Questions about the array below.
1) Give the last entry, reading row by row.
2) Give the entry directly above 16.9.
3) Give the 2nd entry in reading order.
4) Give the 1st entry, reading row by row.
5) Give the entry just right of 37.6.
6) Give the entry just left of -4.8.
7) Give the entry just left of -4.5.
8) Give the second entry from the end, reading row by row.
-53.0	-2.0	-16.0	-14.5	-48.3	-4.5	30.7	32.6	-3.9	37.6	-21.5
-38.3	-4.9	-18.2	-14.3	-41.2	-4.4	16.9	41.1	-4.8	33.9	-14.8
1) -14.8
2) 30.7
3) -2.0
4) -53.0
5) -21.5
6) 41.1
7) -48.3
8) 33.9

Read these off the row that follows.
1) Give the largest entry.
2) Give the entry just right of 589.
3) Give the entry just left of 32.
[408   6 367 256 522 367 689 448 200 589 393 437 800 596  32]
1) 800
2) 393
3) 596

[[699, 706, 787, 747, 793, 781, 653, 644, 874, 688, 588, 570],
 [535, 570, 681, 556, 608, 531, 641, 580, 404, 393, 287, 258],
 [162, 121, 417, 277, 324, 337, 327, 390, 504, 326, 255, 151],
 [961, 769, 687, 610, 757, 818, 887, 794, 668, 680, 773, 684],
 [90, 132, 323, 249, 262, 208, 243, 296, 298, 424, 452, 283],
 [797, 899, 743, 806, 666, 703, 797, 722, 826, 761, 898, 855],
 [961, 884, 947, 812, 814, 818, 887, 916, 874, 761, 898, 855],
 [454, 516, 406, 441, 456, 482, 572, 505, 575, 529, 527, 485],
 [397, 572, 607, 461, 448, 300, 378, 283, 446, 319, 369, 426],
 [896, 899, 814, 812, 741, 642, 799, 916, 867, 727, 543, 682],
 [617, 736, 669, 679, 814, 766, 580, 462, 372, 427, 499, 538],
 [752, 829, 947, 778, 578, 593, 443, 534, 620, 549, 617, 439],
 [757, 652, 493, 455, 504, 526, 664, 470, 612, 695, 542, 419],
 [792, 832, 895, 787, 599, 585, 586, 604, 620, 597, 523, 559],
 [474, 513, 440, 385, 411, 307, 354, 376, 287, 312, 321, 113],
 [421, 482, 453, 470, 335, 277, 391, 475, 571, 566, 635, 719]]
What is the bottom-left entry?
Answer: 421
What is the smallest entry in the first column?
Answer: 90
What is the fifth entry in reading order?
Answer: 793
The first entry, reading row by row is 699
What is the entry just left of 262?
Answer: 249
What is the entry directly above the smallest entry?
Answer: 961
The entry directly above 703: 208
What is the entry directly below 513?
Answer: 482
What is the bottom-right entry?
Answer: 719
The 2nd entry, reading row by row -> 706
The fourth entry from the end, reading row by row: 571
The smallest entry in the first row is 570
What is the entry directly above 585?
Answer: 526
The 3rd entry from the end, reading row by row -> 566
What is the second smallest entry?
Answer: 113
What is the entry directly above 542?
Answer: 617
What is the entry directly below the smallest entry?
Answer: 797
What is the 2nd entry on the diagonal from the top-right corner?
Answer: 287
What is the 3rd smallest entry?
Answer: 121
What is the entry directly below 867?
Answer: 372
What is the entry directly above 529?
Answer: 761
What is the entry just right of 526?
Answer: 664
What is the entry just left of 867?
Answer: 916
The entry just right of 474 is 513
What is the entry just left of 642?
Answer: 741
The last entry of the smallest entry's row: 283
The 3rd entry on the main diagonal is 417

a =
[[-0.2  0.0 -0.9 -0.4 -0.8  1.7 -0.5  0.7 -0.3]
 [-2.0  0.7 -1.0  1.1 -1.2 -1.0  0.2 -0.8 -1.8]
 [-0.9 -0.8  0.2 -1.4  1.2 -1.5  1.2 -1.6 -1.3]
 [-0.3 -0.6 -1.1 -0.3  0.6 -0.6 -0.1 -0.6  0.9]
 [-1.4  1.3 -0.2 -0.8 -0.1 -0.8 -0.6 -0.7  0.2]
 [ 0.4 -1.1  0.8 -2.2  1.3 -1.5  0.0 -0.8 -2.0]
 [-0.9 -0.1 -1.2 -1.2 -0.5  1.6 -0.9  1.0 -0.5]
 [ 0.2 -1.8 -0.3  0.3 -0.8  0.4  0.2  0.0 -1.6]
 [-0.1 -0.7 -0.3 -1.6  0.2  0.6 -1.9  1.2  0.1]
 [-1.7  0.5  0.5  0.4 -1.6 -0.7 -1.1 -1.1 -1.2]
 [-0.8 -1.1 -0.4  0.5  0.6 -0.2 -0.6 -0.8  0.9]
 [-1.2  0.1 -1.3 -1.3  0.5 -0.7  1.3  0.2  0.7]
 [-1.3  0.1 -0.2 -0.5  0.0 -0.6 -0.5 -1.1 -0.5]
 [-1.6 -0.9 -1.1 -1.1 -0.3 -0.2 -0.1  0.5  0.4]
 [-0.9 -1.1  0.8 -0.4  0.0  0.3  0.3 -0.7 -1.3]]
Rows and columns are numbered from 1.
Which number is the entry directly below the smallest entry? -1.2
The entry in row 1 and column 1 -> -0.2
The top entry of the column that holds the smallest entry -> -0.4
The entry directly above the centre entry is -0.5
Which number is the top entry of the column that holds the largest entry? 1.7
Which number is the entry just right of the largest entry? -0.5
Which number is the entry just left of the smallest entry? 0.8
Which number is the entry in row 2 and column 1? -2.0
The entry directly below the largest entry: -1.0
Which number is the bottom entry of the column that holds the largest entry? 0.3
The entry in row 1 and column 3 -> -0.9
The entry directly below the centre entry: 0.2
Which number is the entry in row 3 and column 2? -0.8
Which number is the entry in row 3 and column 1? -0.9
The entry at row 1, column 2 -> 0.0
Which number is the bottom-right entry? -1.3
Which number is the entry just left of -1.9? 0.6
Which number is the entry in the bottom-left corner? -0.9
Which number is the entry at row 3, column 3? 0.2
The entry directly below -1.7 is -0.8
Which number is the entry just right of the centre entry? 0.4
The entry at the centre: -0.8
